How the nodes are linked:
J83: ψ>J201, κ>J817, ρ>J435, δ>J830, π>J732, χ>J330, ζ>J482, τ>J858, θ>J528
J116: ψ>J722, κ>J783, ρ>J735, δ>J845, π>J330, χ>J732, ζ>J708, τ>J933, θ>J331
J618: ψ>J237, κ>none, ρ>none, δ>none, π>none, χ>none, ζ>J548, τ>none, θ>none
J559: ψ>J409, κ>J732, ρ>J675, δ>J452, π>J817, χ>J783, ζ>J264, τ>J828, θ>J650
J830: ψ>none, κ>none, ρ>none, δ>J83, π>J454, χ>none, ζ>none, τ>none, θ>none
J245: ψ>J454, κ>none, ρ>none, δ>J548, π>none, χ>none, ζ>none, τ>none, θ>none
J650: ψ>none, κ>J296, ρ>none, δ>none, π>none, χ>none, ζ>none, τ>none, θ>J559
J735: ψ>none, κ>none, ρ>J116, δ>none, π>none, χ>J932, ζ>none, τ>none, θ>none
J482: ψ>none, κ>none, ρ>none, δ>none, π>J237, χ>none, ζ>J83, τ>none, θ>none
J858: ψ>none, κ>none, ρ>none, δ>none, π>J393, χ>none, ζ>none, τ>J83, θ>none
J767: ψ>J393, κ>none, ρ>none, δ>none, π>none, χ>none, ζ>none, τ>J548, θ>none
J237: ψ>J618, κ>J264, ρ>J98, δ>J658, π>J482, χ>J708, ζ>J732, τ>J138, θ>J502
J360: ψ>J932, κ>none, ρ>J548, δ>none, π>none, χ>none, ζ>none, τ>none, θ>none
J828: ψ>none, κ>J393, ρ>none, δ>none, π>none, χ>none, ζ>none, τ>J559, θ>none
J547: ψ>none, κ>none, ρ>J296, δ>none, π>none, χ>none, ζ>none, τ>none, θ>J932
J933: ψ>none, κ>none, ρ>none, δ>none, π>none, χ>J393, ζ>none, τ>J116, θ>none
J722: ψ>J116, κ>none, ρ>none, δ>none, π>none, χ>J548, ζ>none, τ>none, θ>none
J454: ψ>J245, κ>J452, ρ>J271, δ>J732, π>J830, χ>J845, ζ>J658, τ>J418, θ>J379
J330: ψ>none, κ>none, ρ>none, δ>none, π>J116, χ>J83, ζ>none, τ>none, θ>none
J548: ψ>J732, κ>J409, ρ>J360, δ>J245, π>J201, χ>J722, ζ>J618, τ>J767, θ>J811
J331: ψ>none, κ>none, ρ>none, δ>none, π>none, χ>J296, ζ>none, τ>none, θ>J116
J845: ψ>none, κ>none, ρ>none, δ>J116, π>none, χ>J454, ζ>none, τ>none, θ>none
J658: ψ>none, κ>none, ρ>none, δ>J237, π>none, χ>none, ζ>J454, τ>none, θ>none
J138: ψ>none, κ>none, ρ>none, δ>none, π>none, χ>none, ζ>J393, τ>J237, θ>none
J296: ψ>J811, κ>J650, ρ>J547, δ>J379, π>J528, χ>J331, ζ>J502, τ>J107, θ>J732
J264: ψ>none, κ>J237, ρ>none, δ>none, π>none, χ>none, ζ>J559, τ>none, θ>none
J437: ψ>none, κ>none, ρ>J393, δ>none, π>none, χ>none, ζ>none, τ>J932, θ>none
J502: ψ>none, κ>none, ρ>none, δ>none, π>none, χ>none, ζ>J296, τ>none, θ>J237
J452: ψ>none, κ>J454, ρ>none, δ>J559, π>none, χ>none, ζ>none, τ>none, θ>none
J271: ψ>none, κ>none, ρ>J454, δ>J932, π>none, χ>none, ζ>none, τ>none, θ>none
J528: ψ>none, κ>none, ρ>none, δ>none, π>J296, χ>none, ζ>none, τ>none, θ>J83
J811: ψ>J296, κ>none, ρ>none, δ>none, π>none, χ>none, ζ>none, τ>none, θ>J548
J932: ψ>J360, κ>J675, ρ>J732, δ>J271, π>J435, χ>J735, ζ>J98, τ>J437, θ>J547
J783: ψ>none, κ>J116, ρ>none, δ>none, π>none, χ>J559, ζ>none, τ>none, θ>none
J98: ψ>none, κ>none, ρ>J237, δ>none, π>none, χ>none, ζ>J932, τ>none, θ>none
J732: ψ>J548, κ>J559, ρ>J932, δ>J454, π>J83, χ>J116, ζ>J237, τ>J393, θ>J296
J435: ψ>none, κ>none, ρ>J83, δ>none, π>J932, χ>none, ζ>none, τ>none, θ>none
J201: ψ>J83, κ>none, ρ>none, δ>none, π>J548, χ>none, ζ>none, τ>none, θ>none
J418: ψ>none, κ>none, ρ>none, δ>J393, π>none, χ>none, ζ>none, τ>J454, θ>none
J675: ψ>none, κ>J932, ρ>J559, δ>none, π>none, χ>none, ζ>none, τ>none, θ>none
J817: ψ>none, κ>J83, ρ>none, δ>none, π>J559, χ>none, ζ>none, τ>none, θ>none
J409: ψ>J559, κ>J548, ρ>none, δ>none, π>none, χ>none, ζ>none, τ>none, θ>none
J107: ψ>none, κ>none, ρ>none, δ>none, π>none, χ>none, ζ>none, τ>J296, θ>J393
J379: ψ>none, κ>none, ρ>none, δ>J296, π>none, χ>none, ζ>none, τ>none, θ>J454
J708: ψ>none, κ>none, ρ>none, δ>none, π>none, χ>J237, ζ>J116, τ>none, θ>none
J393: ψ>J767, κ>J828, ρ>J437, δ>J418, π>J858, χ>J933, ζ>J138, τ>J732, θ>J107

The rows follow the links: the fewer symbols apart two nodes are, the more alike their rows tend to be.

Each row, then its node:
[ -96  -60 -121 -153  253  -26  -12  327   78   34   21   48  163  -20    0   43  -21  129   91  -50   73   17  158   -2  -19  237   95  -11  -62  151  118   11  -80   24   86   94 -109 -219  -65]; node J735
[  54  149  339  185 -158 -159  130   58   15  -39    6  129  -93   13   13 -196  123 -241  -21   57  -67   68   46   80  180   90  -11  -28 -142   73  -16   49   67  -33   33  -42  159   83  -15]; node J138
[-135   45 -148  -19   31   96   11    8  -88  -35 -214  -68  -44  221 -220  -93 -129   97   -4   60   96 -116 -179   14   56 -204   47  -21   99  -13  -54 -181   75   41 -104   -5   21   65  102]; node J811
[  -5 -116   34   44   45   77  -98  -89  -15   69   77 -143   -1  134 -103  112 -235  207 -142   -9 -134  -43 -256  123   94   54   50 -163    7   55   -9  -38   57   32  -77  203   24   94  -72]; node J201
[ -13   54  -70  -14 -107  -84  213   78  123  -37 -134  170 -102   79 -170 -123 -104  -61   36   94    4  -43   38  -13    3 -238  113  -15  176  -43  -52 -166   25   92  -27 -183   47   43  266]; node J107
[ 171  -93  193  -28 -155 -127   30  275  172   82   16  224  -20   -8  -69    1  -40 -197  -16   73  -28   -8  147   60   72   51  122   44   90   16  105  -71  -15   63  -54  123  -70 -179  -78]; node J933
[ 141  -15   68  -15   56  114 -169 -316   18  113  110    6  -64  -74  168  223   15  106  -52  -50   16  -40   16  -82 -230   27 -105  -76   56  -55  -21  123  -23   13  127  -32   -3   61   40]; node J830
[ -59  100   33  195 -196  -85   15  -45  -16 -130  152 -112  101 -202  179 -125  110 -163  137  -92  -63  250   33  -52  114   48  -29   49  -89   12 -128   12  -23   11  -79  -42   66  157  -43]; node J264
[  24  180  273  179   -7  -82  -54  132   86  -46   18   90  145   41   58  -92  167  -36  172  108   56   41    2   26   91  133   87   27 -198   66  111   26  -85  -15  -62   77  -14   -2 -167]; node J708
[-103  100 -212 -119   49  -43  142  -23   34  -22 -181   39  -43   89 -134 -104 -121   90  130   58  102  -83   28  -53   24 -255   64   38  177  -22   32 -137  -40   12  -31 -109  -70   94  231]; node J296
[ -31   69 -151  -25  -19  -11  107 -154   88   92  -54   80   68  164 -128   92 -207  289   60  -10  -18  -32   10   48   16 -251  153  -52  199  -42   58  -66  -78   37   21   -2   -3  111  234]; node J528

Each walk starts at a row. The symbols on each line, taken left to right, move it on to the next node.
Each answer is a row, close to the row of the node it stands for.
---
[ -55 -170 -162  -35 -141  182  -87  -17 -235 -157   68 -329   27  -34  -93  -53  -35 -102  -28  -73  -58   91 -177   -9   73   23   82   42  -19  -51 -122  -93  -22  -73  -57  161  -28   42 -134]
ψ τ κ κ
[  58 -206  -28    9 -267  -99  166  116  -34 -105   65   28  -48 -142  -25  -71    4 -306    0 -111 -132  186  189 -116   42  -16  103  138   44 -117  -21    0   15  -51  134  -20  115    7  -39]
κ ρ ρ ψ ψ
[ 133  -78  183  -29 -124 -130  146  165  163   89  -39  251 -208  -63  -93  -83  -10 -230 -132   86 -126   13  238   -3   98   74   31  -12  192  -27   40  -32    7   29 -101  -33   57  -98   78]
---
[ -33   14 -348  -34 -132   42  173  -99  -33  -46  -66  -64   56   -7  -49  -90  -67  -31  170  -66    6   53   82 -151   -2 -237  106  189  105 -105 -101 -179  -16 -104   32  -82   43   96  156]
θ ψ ψ χ
[  62  -80  -85  -41 -178  -49  -64   28  -32  -62   89 -146  155 -109   70   57   -5 -137  153 -114  -10  171  163 -176    6  100  168  228  -32 -154    2   -9  -42  -84  -10  127 -147 -124 -175]
κ χ χ κ κ θ
[ -18  119 -166   -2    0   12   59   77   28  -12 -170   61   93  140 -113  -64  -64   79  227   32  115  -66   50  -21    6 -200  216   63   69  -45    9 -259  -14   29  -55  -29 -126 -107  154]
---
[  54  -28   58   -1   46  157 -260  -77 -187   19    0  -97 -156   24   15   30   80   -8 -179   36  146 -143 -207   47 -192  -47 -223  -50  -12   -1  -56   37   79   86  -44  -56  -84   38 -173]
δ ψ ψ
[ -53  -88   34   42  135  146 -101   72 -143  -49 -113 -153  -84  161 -148  -46  -85   38 -197   97   17  -73 -235  118  152   83  -37  -81    6   35  -16  -50   58   31 -230  146  -39  -71 -139]
ρ ρ ρ
[-162 -108  -75  -38  242   61  -70  178 -119 -118  -64 -109  -24  153 -105  -35  -56   81 -184   43  -23  -60 -194  160  102  177 -101  -81  -57  189  -27 -100   93   42  -94   77   -4  -51  -93]
---
[ -15 -139 -234  -88 -210   56  107  -29  -34  -71   50 -113   68 -225   56   14   33 -103   77 -145   23  163  106 -185    8   58  110  220  -18 -219  -33  122 -150 -132   42   57   17   22 -105]
ρ ρ ρ
[-125 -171 -356 -132  -11   29   86   56  -47 -154   -3 -111  109 -214   60    2    0 -113   -3 -205  -47  161   74 -108   -6  121   17   38  -20    2  -66   61  -65  -64  168   75   78  -13   18]
ρ κ κ δ
[ 149  -17 -118  -55  -66   86 -113 -182 -194  -29  118 -109  -68 -203  206   21  121 -155  -15  -99   33    5   21 -189 -229   23  -37  148   -5 -150 -111  154   26  -60  134  -81   -9   23  -52]
---
[  -2  135 -203 -101   98   32  -13 -123  -46   66  -95   58  -45  -24  -30   30    2   56   64   36  120 -102   22 -123 -266 -328  -86   26   93  -68  -99    8   54  105   66 -230 -112   59  152]
δ θ θ θ χ π
[ 121    9   80  -28  -66  -43  -79 -137  176  151   87  -20  166   47   51  255 -157  228   76  -39  -29   48   38   44   24   97  146   15   31    3  200   76  -66  -62  -14  165 -144  -85  -68]
χ δ δ δ δ
[  54   -1   32   28   -5  -48  112 -246  261  193   75   12   54   21  -38  241 -135  301    5  -77  -94   23   -9   97   98   80   84 -124  104  -34  142  144  -45  -85  -29  152  -36   60   86]
---
[  -4 -181  -92  -25  177  -39   61  -23   74   28   42   40  139  -31   36  180  -87  298 -104 -151 -158   25   36   76   66  153   31  -85   -3  125   52  115  -59  -27  113  117  189   38  194]
π ρ τ π
[ 204  -83  128   -4 -106 -136   55  -55  213  144  115  125  -62   97  -13  127 -138   43 -128  -20 -190   32   86  104   43   74   77  -76  128   65   61   48   -9  -18   25   12  114  -30  120]
π τ τ ψ
[  59 -120  141   51  -77    3  -45  165  -77  -23   29   27 -115  114 -182 -169 -101 -101 -222  108 -151  -26  -92  142  159   44  -40  -77   47   49  -58 -100  123   92 -179   77   76  -66  -86]
---
[  82   62  124  -59   -3  -45   -5  148  138  110  -36    3  110   -5    0  136   16   84  141  169   86  -85  189   34   76  161  125  110   29  -22  191   22  -92  -32 -142  117 -194 -221 -177]
χ ρ κ κ
[-201  -65 -261 -192  328  -48  143  242  -26   34  -33  101   17  -57  -48   32   53  103  -68  -60   39  -26  133    6   -5  203 -116  -34  -85  121   10  168  -84  -30   39   15   24  -96  124]
ρ δ τ
[ 195  -38  160  -33  -77  -12  -64  -51   22   67  126  210 -158 -140   85   -5  136 -264 -156   52   32 -119  133  -29 -229  -25 -162    0  122  -42  -87   85   57   89   95 -215  -50   -6   30]
